Below is a small trained network, with its code and all its weights. Each question gives an input and a target symbol and asks what happens when units are switched off, that is, made to give their printed mean instead of their output.

import numpy as np


def w(rows, s, z=0):
    codes = np.array(rows[::2]) - 128.0
    scale = np.full(codes.shape[1], s)
    scale[-1] = z or s
    return codes * scale


def norm(h):
    return h / np.sqrt((h * h).mean(-1, keepdims=True) + 1e-5)


def f(y):
    return y / 2 * (1 + np.tanh(0.7978845608 * (y + 0.044715 * y**3)))


def softmax(a):
    e = np.exp(a - a.max(-1, keepdims=True))
    return e / e.sum(-1, keepdims=True)


def log_softmax(a):
    a = a - a.max(-1, keepdims=True)
    return a - np.log(np.exp(a).sum(-1, keepdims=True))


def net(x, mask):
    ids = ['ΓΔΛΠβεζμστω'.index(c) for c in x.split()]
    T = len(ids)
    res = E[ids] + P[:T]
    r = norm(res)
    for j in range(2):
        rows = slice(3 * j, 3 * j + 3)
        q, k, v = (r @ M[0][rows].T for M in (Q, K, V))
        z = softmax(np.where(np.tri(T) > 0, q @ k.T / 3**0.5, -1e9)) @ v
        o = O[0][rows]
        res = res + np.where(mask[j], z, o[:, -1]) @ o[:, :-1]
    y = f(norm(res) @ A[0][:, :-1].T + A[0][:, -1])
    res = res + np.where(mask[2:6], y, B[0][:, -1]) @ B[0][:, :-1]
    return log_softmax(norm(res)[-1] @ U[:, :-1].T + U[:, -1])


Q, K, V, O, A, B = {}, {}, {}, {}, {}, {}
E = w([
[116,120,132],'Γ',
[105,86,126],'Δ',
[115,146,74],'Λ',
[184,142,108],'Π',
[186,195,5],'β',
[40,147,169],'ε',
[16,91,245],'ζ',
[82,78,144],'μ',
[155,68,148],'σ',
[148,121,106],'τ',
[67,109,253],'ω',
],0.016)
P = w([
[85,245,95],'0',
[99,144,152],'1',
[114,116,158],'2',
[125,114,158],'3',
[134,115,158],'4',
[129,118,150],'5',
[125,126,141],'6',
[136,126,143],'7',
[139,126,145],'8',
[139,133,141],'9',
[141,130,135],'10',
],0.011)
Q[0] = w([
[43,211,219],'head 0',
[106,5,57],'head 0',
[190,122,68],'head 0',
[225,111,209],'head 1',
[255,197,13],'head 1',
[142,22,172],'head 1',
],0.0077)
K[0] = w([
[82,165,123],'head 0',
[149,15,145],'head 0',
[150,149,122],'head 0',
[135,108,101],'head 1',
[61,6,173],'head 1',
[173,143,59],'head 1',
],0.012)
V[0] = w([
[162,130,209],'head 0',
[186,104,109],'head 0',
[2,125,212],'head 0',
[74,154,76],'head 1',
[133,47,62],'head 1',
[151,214,61],'head 1',
],0.0089)
O[0] = w([
[238,96,15,189],'head 0',
[143,128,33,166],'head 0',
[154,2,182,53],'head 0',
[147,165,135,133],'head 1',
[55,154,99,48],'head 1',
[102,37,65,252],'head 1',
],0.0054,0.0024)
A[0] = w([
[205,191,192,183],'neuron 0',
[102,254,163,36],'neuron 1',
[186,125,96,3],'neuron 2',
[95,185,8,129],'neuron 3',
],0.0084,0.0033)
B[0] = w([
[2,50,158,219],'neuron 0',
[211,89,71,184],'neuron 1',
[93,214,195,121],'neuron 2',
[100,45,238,252],'neuron 3',
],0.0082,0.0035)
U = w([
[69,133,84,67],'Γ',
[131,168,196,176],'Δ',
[103,124,129,3],'Λ',
[127,94,107,57],'Π',
[97,152,65,158],'β',
[123,131,230,177],'ε',
[136,123,125,25],'ζ',
[22,99,199,211],'μ',
[251,75,94,151],'σ',
[158,96,81,139],'τ',
[228,128,144,247],'ω',
],0.013,0.0059)

Each question gives the input, a string of symbols that net reads in full, and the target symbol t.
The units are the heads (3 rows each of Q, K, V and O) and the neurons (one row each of A and B). Each row of codes is followed by its name. A weight is (code - 128) times the scale printed after its matrix; where a second scale follows, it is the last column's (O, A, B and U).
mask holds one flag per unit, heads first, then neurons. A switched-off unit (its flag False) gives its mean, the last column of its rows in O or B, instead of its output. The means were averaged over made-up inputs and are rounded, as every weight is.
A unit's drop is (log p(t) with every unit on - log p(t) with that unit switched off) / (log p(t) with every unit on - log p(t) with every unit switched off).
The circuit of an input: a set's keep is (log p(t) with only the set's units on - log p(t) with every unit switched off) / (log p(t) with every unit on - log p(t) with every unit switched off). Starting from all 6 units, units are removed one at a time, each time the one whose removal leaves the highest keep (on an exact tie, the one counted first), for as long as the keep stays at least 0.8.
circuit, biggest first: the units of the circuit, biggest drop first
most important unit: the unit with the biggest drop
top k neurons: the k neurons with the biggest drops, biggest first
heads that matter: for each layer, one digit per head in row order, 1 if its drop is at least 0.15 and else 0, layers parted by /
drop of u: that unit's drop, to one decimal
input Δ Δ Γ ω ω Λ β, target ω: most important unit => head 1
input Π Λ Π Γ Π τ Π μ Γ β τ, target ε: heads that matter => 11
input Γ Π σ σ, target σ: circuit, biggest first => [neuron 3; head 0]
input β β σ Π τ Λ, target μ: heads that matter => 10
input Π β ζ Π Γ τ Λ, target μ: heads that matter => 00
input μ Π σ τ σ σ Δ Δ Π, target ε: top 2 neurons => [neuron 0; neuron 3]
input Λ Δ Π σ Γ σ σ Δ, target σ: heads that matter => 10
input σ σ σ Π, target μ: heads that matter => 01
input Π Π μ Π, target Δ: top 3 neurons => [neuron 0; neuron 1; neuron 3]
input Λ Π σ σ σ Γ σ τ, target μ: circuit, biggest first => [head 1; neuron 0]
input Δ σ Π Λ Λ Π σ Π, target Δ: top 3 neurons => [neuron 0; neuron 3; neuron 1]
input μ Λ μ Π σ Π τ β ε ω τ, target ε: drop of head 1 => 0.1
input Λ Π σ σ Γ Π σ Δ, target σ: drop of head 0 => 0.2
input Γ Λ σ Λ σ τ, target μ: circuit, biggest first => [head 1]
input β μ Γ Π Π, target ε: drop of neuron 0 => 0.9
